Each row is followed by its class.
2, 6, -39, -39, -14, -5, -24, -78, 29, -30, -7, -53, 25, -31, -23, -21, 12, -13, -13, -21, 35, -3, 35, -26, 42, -53, -41, 10, 8, 0, 18, -3 | k_548
12, 5, -40, -34, -18, 15, -17, -65, 30, -28, -11, -56, 20, -34, -24, -17, -7, -2, -4, 3, 28, 7, 31, -14, 25, -30, -40, -5, 9, -6, 18, 6 | k_586
6, 0, -50, -38, -30, 4, -15, -67, 16, -61, -11, -61, 12, -41, -34, 0, 8, -5, 6, 8, 18, 14, 18, -8, 32, -47, -30, 6, -1, 13, 11, 5 | k_253
10, 13, -30, -31, -20, 22, -21, -64, 35, -47, -7, -61, 20, -38, -33, -3, 1, -7, -3, 7, 0, -10, 20, -5, 29, -34, -26, 5, -8, 8, -3, 8 | k_876
10, -6, -26, 6, 7, 2, 3, 18, 1, 7, 16, -10, -19, 5, -19, -7, 1, 10, 11, 2, 21, 1, -9, -3, -42, -32, -24, -14, -14, 8, 0, -11 | k_548
-68, -19, 58, -27, 24, -12, -12, 38, -42, -20, -36, -11, -82, 19, 42, 50, -47, -56, -39, -22, -36, 48, 6, -58, 44, 20, -1, 34, -27, 7, 61, -10 | k_253
7, -13, -12, -2, 37, 12, -25, 34, -4, 23, 30, 16, -15, -2, -31, -15, 9, -5, 0, 2, 13, -9, -1, 1, -41, -39, -22, -20, 2, 17, 8, 0 | k_741
5, -14, -19, 3, 15, 19, -19, 10, 0, 9, 23, 2, 0, 9, -20, -33, -3, 5, -1, 5, 6, 5, -6, 0, -39, -18, -19, -18, -13, -3, 2, -5 | k_914
12, 12, -23, -34, -28, 31, -18, -64, 12, -75, -10, -36, 3, -34, -28, 3, 0, -3, -2, 15, 15, 24, 23, -17, 43, -28, -36, -10, -4, 13, -2, 2 | k_476
18, 5, 9, -3, 28, 12, -18, 22, -2, -5, 28, 12, -28, 3, -25, 7, 6, 16, -2, 5, 17, -3, 1, -3, -48, -22, -27, -23, -10, 22, -2, -2 | k_876
16, 27, -19, -8, -78, -72, 48, -19, -8, -69, -42, -14, -14, -35, 25, 22, -3, -17, -5, 26, -28, -1, -7, -86, 51, -25, 27, 4, -18, 22, -21, -8 | k_374
25, -2, 4, 20, 32, -4, -2, 21, 5, -6, 16, -16, -16, 5, -37, -28, -1, 20, 0, 5, 31, -26, -9, 2, -51, -40, -29, -24, -33, 23, -15, 10 | k_876
13, -1, 0, -19, 11, 13, -16, 20, -7, -14, 31, -16, -36, 3, -22, 0, -8, 5, 8, -8, 37, 10, 0, -20, -24, -25, -33, -34, 4, 4, 13, 9 | k_253
9, -12, -9, 13, 8, -12, -16, 30, -21, -8, 9, 55, -5, 26, -24, -42, 1, -16, -7, 1, -11, 15, -7, -4, -3, -5, -19, 32, 0, 10, -24, -28 | k_374
4, -24, 32, -18, -50, -51, 49, -22, -40, -43, -46, -71, -11, 8, 42, 1, 9, -43, -16, 39, -17, 39, -41, -46, 16, 0, -8, 28, -25, 11, 46, 5 | k_586
28, 63, 67, -59, 4, 1, -30, 15, -36, -96, 10, 40, -70, -10, 41, 35, -24, -53, -17, -17, -27, 19, 14, -102, 30, -9, -7, 16, 35, 60, 29, -32 | k_741
-34, -4, -9, -59, -39, -6, 10, -4, -60, -11, -11, 38, -19, 21, 47, 63, -27, 46, 0, 47, -27, 94, 33, -29, 72, 74, 35, 13, 14, -14, 51, 13 | k_253
24, -4, -26, -10, 1, 1, -12, -78, 31, -33, -8, -54, 35, -26, -32, -31, 13, 0, 7, -11, 36, -22, 26, -14, 18, -35, -32, -2, 0, -6, -8, 6 | k_876
7, 6, 66, -21, 18, -29, 14, 22, -27, -30, -4, 48, -67, 30, 29, 23, -44, -19, -32, -1, 22, 22, -9, -20, 13, 34, 5, 43, 33, 16, 16, -25 | k_627
19, -16, -11, 25, 2, -16, -7, 24, -17, -15, 3, 23, 3, 27, -39, -51, -17, -8, -3, 13, -6, 6, 0, 0, -22, -10, -10, 23, -12, 9, -19, -19 | k_415
1, -4, -17, 9, 28, 8, -9, 25, -8, 19, 11, 6, -16, 0, -28, -8, -1, 14, 1, 16, 10, 0, 3, 5, -24, -27, -9, -24, -20, 26, 10, 4 | k_415
19, -37, 49, 37, 20, 1, 18, -18, -11, 20, -86, -37, 22, 4, 56, -20, 32, -28, 2, 56, 7, 13, -20, -51, 10, 1, -55, -38, -64, -27, 2, 18 | k_586
13, -7, -27, 6, 8, 6, -9, 21, -13, 9, 18, 1, -27, 3, -13, -15, 14, -5, 13, 11, 10, 9, -14, -1, -33, -15, -23, -19, -12, 14, 10, 0 | k_548
16, -11, -7, 18, 2, -23, -15, 23, -16, -18, -1, 28, -4, 21, -30, -43, -10, -12, -4, 10, -7, 9, -2, 0, -14, -13, -12, 26, -12, 15, -15, -20 | k_415
8, 13, -19, -5, 14, 13, -2, 32, 9, 8, 25, -4, -27, -10, -5, -1, -11, 8, 8, 9, -1, 3, -7, 0, -51, -36, -19, -21, -13, 24, 2, -10 | k_586
-7, 32, 46, -20, -15, 30, -11, -48, -8, 8, -40, 0, 40, 14, 51, -2, -30, 2, -41, 7, -17, 52, 27, -60, 43, 42, -33, -27, -57, -25, 30, 19 | k_914
2, -9, -44, -36, -17, 6, -16, -76, 36, -34, -16, -64, 29, -36, -34, 3, 3, 5, 6, -1, 25, -2, 32, -12, 41, -58, -20, -2, 10, 4, 16, 2 | k_253
2, -22, 33, 45, 33, -25, 33, -17, -16, 43, -25, -43, 33, 30, 38, -80, 30, -17, 32, 2, 10, -1, -36, 12, 20, 17, 2, -13, -57, -21, -13, 50 | k_741
-6, -20, -23, 0, 26, 7, -14, 11, 5, 24, 15, -17, -15, 7, -25, -24, 0, 29, -10, 4, 43, -1, -7, 19, -38, -43, -32, -29, -15, 1, 2, 5 | k_627
9, 1, -12, 13, 29, 13, 12, 28, -6, 9, 15, -7, -12, 0, -6, -19, -13, 1, 2, 24, 11, 0, -19, 8, -46, -21, -25, -11, -33, 17, -10, -3 | k_415
16, -16, -21, 8, -5, -14, -17, 20, -22, -12, 6, 36, -16, 31, -28, -43, -3, -11, -11, 12, -11, 20, -6, -4, -13, -4, -20, 25, -15, 8, -8, -26 | k_548
-7, 29, 60, -55, 70, -4, 51, 23, 44, 32, 30, -30, 8, 23, 38, 19, -23, -11, -32, -46, 0, -37, -6, 19, -57, 31, 25, 10, 0, 40, 33, -14 | k_476
15, 24, -19, -25, -17, 22, -12, -55, 16, -58, -6, -55, 23, -35, -27, -1, -7, -5, 12, 8, 23, 8, 28, -22, 31, -34, -30, -3, 6, 11, -3, 14 | k_415
20, -6, -1, 25, 3, -16, -10, 30, -16, -20, 1, 26, 3, 21, -18, -48, -15, -14, -1, 18, -14, 4, -6, 0, -15, -10, -8, 26, -13, 15, -24, -14 | k_415
-1, -7, -27, -12, 22, 7, -8, 18, -1, 24, 29, 5, -27, -5, -20, -1, 2, 26, -4, 4, 25, -1, 3, 7, -33, -32, -16, -32, -7, 14, 19, 0 | k_253
19, -19, -13, 18, 3, -10, -16, 21, -14, -18, -1, 26, -6, 24, -28, -45, -10, -3, -9, 7, 3, 1, -9, 8, -19, -9, -11, 13, -5, 5, -26, -16 | k_627
10, 27, 79, -29, -64, -13, 1, -44, -36, -37, -60, 14, 1, 8, 76, 58, 10, -46, -30, 25, -76, 56, 28, -114, 69, 62, 30, -22, 2, -11, 42, 1 | k_741
6, 5, -52, -29, -23, 17, -7, -65, 20, -42, -10, -57, 15, -35, -36, -13, 16, -10, 2, 1, 15, 8, 13, -17, 22, -30, -37, 0, 7, 8, 9, -5 | k_374
24, -18, -6, 17, 14, -14, -17, 30, -16, -16, 5, 42, 2, 30, -45, -50, -5, -14, -5, 2, -5, -1, -14, 4, -24, -8, -15, 13, -21, 13, -20, -18 | k_645
19, -9, -11, 13, -4, -13, -14, 27, -9, -18, -2, 22, 3, 21, -25, -47, -6, -13, -1, 3, -20, 8, -4, -2, -21, -12, -17, 22, -16, 7, -23, -24 | k_586
-35, -29, 2, 2, -15, -4, 37, 6, -9, -49, -47, -97, 10, 14, -4, -58, -28, 9, -36, -4, 15, -24, -33, 31, 8, -17, -12, 60, -34, 7, 17, -7 | k_476
2, -1, -40, -11, 7, 0, -21, 33, -13, 8, 32, 13, -40, 6, -10, -20, -3, 18, 0, 7, 18, 9, -3, -3, -21, -20, -20, -16, -5, 8, 8, -3 | k_548
19, -19, -7, 15, 2, -14, -20, 12, -13, -9, 2, 30, 4, 26, -33, -46, 1, -15, -8, -5, 1, 5, -7, 4, -14, -9, -16, 11, -7, 3, -23, -17 | k_627
8, 1, -16, 2, 7, 1, -7, 22, -8, 9, 16, 7, -30, 4, -11, -9, 0, 1, -5, 6, 12, 8, -9, -1, -37, -21, -24, -8, -10, 19, 16, -9 | k_548
-5, 13, -8, -12, 27, 21, -9, 36, 0, 9, 37, 25, -22, -7, -15, 13, -27, 9, 9, -22, 21, -2, -7, 5, -35, -24, -12, 3, 5, 23, 14, -12 | k_914
4, 12, -28, -30, -2, 22, -19, -40, 20, -39, -4, -48, 22, -34, -32, -13, -6, -5, -6, -5, 23, -13, 20, -7, 12, -29, -28, -5, 8, 11, 18, 13 | k_645
4, 4, -27, -28, -26, 25, -17, -61, 28, -60, -19, -55, 31, -47, -34, 15, 5, -8, 7, 3, 18, 5, 28, -9, 39, -44, -31, -6, 1, 15, 2, 9 | k_476
23, 16, -23, -20, -18, 13, -12, -76, 35, -48, -13, -61, 19, -34, -32, -11, 1, -1, 3, 4, 19, -7, 18, -7, 23, -26, -33, -3, -13, 5, -5, 12 | k_876
2, -17, -29, -9, 15, 11, -19, 17, -13, 12, 14, 15, -12, -4, -25, 0, 16, 15, -2, 13, 24, 8, -6, 15, -29, -28, -26, -16, 2, 15, 7, -5 | k_627
23, -12, -21, 8, 20, 6, -15, 17, 7, 26, 22, -1, -3, 0, -21, -14, -10, 10, 8, 7, 25, -5, 0, 3, -39, -25, -17, -39, -4, 13, 16, 13 | k_253
-6, -5, -9, 2, 26, 13, -10, 9, -15, 4, 16, -1, -10, 1, -16, -18, 8, -9, -11, 16, 0, 14, -7, 7, -22, -31, -28, -4, -31, 19, -2, -4 | k_415
36, 27, 53, 1, -31, 26, 23, -27, 19, -48, -42, -54, 32, 17, 40, 4, -22, 44, -7, 87, -14, 21, -3, -32, 30, -2, 9, -32, -15, 3, -34, 32 | k_374
20, -23, -8, 12, 5, -18, -19, 20, -17, -18, 1, 24, -6, 26, -35, -42, -9, -5, 2, -4, 9, 7, -3, 2, -8, -10, -16, 19, -7, 9, -7, -13 | k_253
6, -9, 5, -6, 34, 1, -1, 15, 4, 25, 27, 2, -20, 2, -17, -7, 6, 8, 4, -13, 38, -8, 2, 0, -34, -33, -25, -21, 7, 7, 15, -2 | k_253
15, -30, -4, 13, -9, -11, -18, 16, -14, -23, 1, 32, 9, 28, -38, -51, -3, -16, -14, -4, -2, 8, -6, 4, -3, -9, -20, 21, -11, 4, -17, -25 | k_476
-9, 11, -9, -20, 21, 23, -20, 35, 10, 10, 32, 14, -26, 0, -12, 2, -19, 22, -1, -3, 12, 5, -2, 8, -37, -24, -17, -10, -4, 11, 9, -8 | k_914
20, -7, 1, 20, 6, -16, -13, 23, -9, -14, 2, 26, 2, 23, -23, -42, -10, -9, 0, 11, -9, 6, 1, -2, -22, -12, -11, 20, -9, 11, -22, -20 | k_415
-24, 21, 33, 46, 34, 55, 23, 44, 22, 20, -21, -42, -23, 22, 101, -16, -56, -1, 46, 37, -88, 8, 8, -53, 0, 42, 50, -47, -25, -32, -43, 17 | k_374
5, -40, 4, 12, -62, -38, 37, -21, 28, -16, -90, -81, 11, -17, -38, 55, -32, -16, 36, 74, -34, 38, 4, -34, 0, -49, 3, 30, -5, 30, 62, -5 | k_415
20, -10, -13, 6, 3, -18, -17, 30, -17, -24, 8, 37, -10, 21, -33, -47, -15, -12, -9, 3, -9, 3, -8, -3, -17, -15, -11, 27, -11, 14, -20, -22 | k_741
-2, 11, 23, -41, -92, -8, 5, -6, -16, -6, -55, -21, -5, -17, 84, 78, 22, -34, -16, 26, -46, 53, -20, -77, 21, 33, -21, -28, -21, -27, 44, -14 | k_586
5, 0, -26, -5, 21, 13, 4, 35, -10, 20, 27, 23, -26, -6, -21, -8, 6, 12, 4, 16, 5, 5, -11, 10, -55, -18, -22, -14, -13, 13, 2, -11 | k_741
9, -3, -56, -37, -28, 12, -32, -73, 33, -43, -7, -46, 33, -40, -51, 7, 10, 7, 1, -14, 34, -1, 25, -12, 13, -49, -29, -7, 7, 2, 15, -7 | k_914
18, -4, -36, -25, -18, 0, -16, -63, 27, -47, -22, -62, 29, -37, -33, -6, 3, 6, 7, 6, 26, -14, 27, -19, 18, -37, -31, 7, 5, 6, 11, 5 | k_876
33, -5, 20, -27, -15, -70, -36, -51, 75, 9, -27, -83, 69, 8, 40, -26, 14, -9, -8, 22, 7, 1, 9, -52, 34, -54, -5, -57, -28, -5, -12, 54 | k_374
18, -22, -2, 19, 5, -11, -12, 19, -16, -7, 1, 32, 2, 29, -33, -45, 0, -11, -6, 1, -12, 4, -5, 11, -12, -1, -6, 20, -10, 7, -12, -16 | k_253
6, -11, -38, -34, -9, 10, -20, -70, 31, -30, -18, -56, 30, -35, -39, -2, -5, -6, 1, -12, 37, -4, 38, -14, 33, -37, -33, 6, 21, -2, 28, 2 | k_253
20, -21, -7, 7, 1, -17, -17, 21, -15, -12, 7, 30, -11, 31, -33, -43, -11, -9, -2, -3, -4, 10, -2, -1, -12, -5, -11, 19, -2, 6, -3, -21 | k_253
-10, -19, 55, -26, -13, -36, 24, -54, 12, -7, -78, -71, 52, 19, 8, -11, 7, -6, -37, 40, -32, 16, 27, -33, 37, 30, 19, 10, -26, -1, 54, 41 | k_914
11, -10, -8, 10, -1, -15, -12, 32, -18, -24, -2, 36, 2, 20, -42, -45, -7, -14, -7, -2, -14, -4, -8, -1, -9, -7, -9, 26, -14, 10, -16, -18 | k_645
